Below are the code and all the weights of a small trained network. Each question names an input and a target symbol and asks about switching units off, where a switched-off unit gives its printed mean instead of its output.

import numpy as np


def w(rows, s, z=0):
    codes = np.array(rows[::2]) - 128.0
    scale = np.full(codes.shape[1], s)
    scale[-1] = z or s
    return codes * scale


def norm(h):
    return h / np.sqrt((h * h).mean(-1, keepdims=True) + 1e-5)


def f(y):
    return np.maximum(y, 0)


def softmax(a):
    e = np.exp(a - a.max(-1, keepdims=True))
    return e / e.sum(-1, keepdims=True)


def log_softmax(a):
    a = a - a.max(-1, keepdims=True)
    return a - np.log(np.exp(a).sum(-1, keepdims=True))


def net(x, mask):
    ids = ['αβγδεζθμξπστφψω'.index(c) for c in x.split()]
    T = len(ids)
    res = E[ids] + P[:T]
    r = norm(res)
    for j in range(3):
        rows = slice(2 * j, 2 * j + 2)
        q, k, v = (r @ M[0][rows].T for M in (Q, K, V))
        z = softmax(np.where(np.tri(T) > 0, q @ k.T / 2**0.5, -1e9)) @ v
        o = O[0][rows]
        res = res + np.where(mask[j], z, o[:, -1]) @ o[:, :-1]
    y = f(norm(res) @ A[0][:, :-1].T + A[0][:, -1])
    res = res + np.where(mask[3:7], y, B[0][:, -1]) @ B[0][:, :-1]
    return log_softmax(norm(res)[-1] @ U[:, :-1].T + U[:, -1])


Q, K, V, O, A, B = {}, {}, {}, {}, {}, {}
E = w([
[150,128,111],'α',
[97,129,128],'β',
[46,185,103],'γ',
[114,127,93],'δ',
[129,159,133],'ε',
[129,90,122],'ζ',
[6,155,179],'θ',
[107,175,139],'μ',
[105,195,163],'ξ',
[147,127,122],'π',
[120,144,112],'σ',
[139,115,94],'τ',
[136,117,138],'φ',
[135,157,90],'ψ',
[102,152,121],'ω',
],0.022)
P = w([
[248,120,248],'0',
[209,100,223],'1',
[181,79,208],'2',
[164,71,202],'3',
[159,73,193],'4',
[195,100,204],'5',
[209,109,201],'6',
],0.0019)
Q[0] = w([
[99,94,161],'H1',
[157,96,117],'H1',
[254,214,121],'H2',
[203,173,153],'H2',
[106,199,149],'H3',
[49,157,98],'H3',
],0.0082)
K[0] = w([
[138,87,154],'H1',
[60,108,180],'H1',
[202,249,84],'H2',
[184,174,97],'H2',
[137,165,128],'H3',
[129,167,43],'H3',
],0.011)
V[0] = w([
[64,2,123],'H1',
[119,195,49],'H1',
[177,116,226],'H2',
[87,154,150],'H2',
[76,187,115],'H3',
[41,144,150],'H3',
],0.0051)
O[0] = w([
[253,158,166,5],'H1',
[33,126,99,177],'H1',
[78,28,173,140],'H2',
[151,166,160,106],'H2',
[173,125,164,111],'H3',
[212,156,132,53],'H3',
],0.0053,0.0027)
A[0] = w([
[120,175,162,100],'N1',
[177,113,132,21],'N2',
[72,192,173,252],'N3',
[2,147,74,46],'N4',
],0.0067,0.0033)
B[0] = w([
[77,240,118,156],'N1',
[185,193,47,130],'N2',
[211,2,108,254],'N3',
[203,240,174,239],'N4',
],0.0057,0.0045)
U = w([
[95,122,17,180],'α',
[199,136,123,144],'β',
[136,155,132,16],'γ',
[1,158,195,111],'δ',
[214,143,217,142],'ε',
[159,116,135,212],'ζ',
[163,132,131,148],'θ',
[106,199,221,184],'μ',
[33,232,99,165],'ξ',
[72,50,110,212],'π',
[172,185,99,230],'σ',
[138,138,133,3],'τ',
[141,83,205,71],'φ',
[128,213,36,214],'ψ',
[151,178,140,78],'ω',
],0.013,0.0047)

Each question gives the input, a string of symbols that net reads in full, and the target symbol t.
The units are the heads (2 rows each of Q, K, V and O) and the neurons (one row each of A and B). Each row of codes is followed by its name. A weight is (code - 128) times the scale printed after its matrix; where a second scale follows, it is the last column's (O, A, B and U).
mask holds one flag per unit, heads first, then neurons. A switched-off unit (its flag False) gives its mean, the last column of its rows in O or B, instead of its output. The means were averaged over made-up inputs and are rounded, as every weight is.
A unit's drop is (log p(t) with every unit on - log p(t) with that unit switched off) / (log p(t) with every unit on - log p(t) with every unit switched off).
The circuit of an input: a set's keep is (log p(t) with only the set's units on - log p(t) with every unit switched off) / (log p(t) with every unit on - log p(t) with every unit switched off). Starting from all 7 units, units are removed one at a time, each time the one whose removal leaves the highest keep (on an exact tie, the one counted first), for as long as the keep stays at least 0.8.
circuit, biggest first: the units of the circuit, biggest drop first
most important unit: the unit with the biggest drop
heads that matter: for each layer, one digit per head in row order, 1 if its drop is at least 0.15 and else 0, layers parted by /
drop of u: that unit's drop, to one decimal
input ε π μ σ α α, target ψ: circuit, biggest first -> N3, H1
input δ α ζ π π τ β, target ε: circuit, biggest first -> N4, H1
input α ε δ α β, target ε: heads that matter -> 010
input α π α, target α: most important unit -> N3
input α ζ δ, target ψ: circuit, biggest first -> N3, H1
input φ γ π δ, target ψ: heads that matter -> 000
input ψ δ α ε δ π, target ψ: circuit, biggest first -> N3, H1, H3
input ε ε ξ τ π, target π: circuit, biggest first -> H2, N4, N3
input π ε ε π π π, target π: heads that matter -> 010
input α ε ε τ γ ε, target ε: heads that matter -> 110
input ε ω α, target α: heads that matter -> 100
input ε τ ε ε, target ε: heads that matter -> 110
input γ π μ ψ π ω α, target ψ: drop of H1 -> 0.2
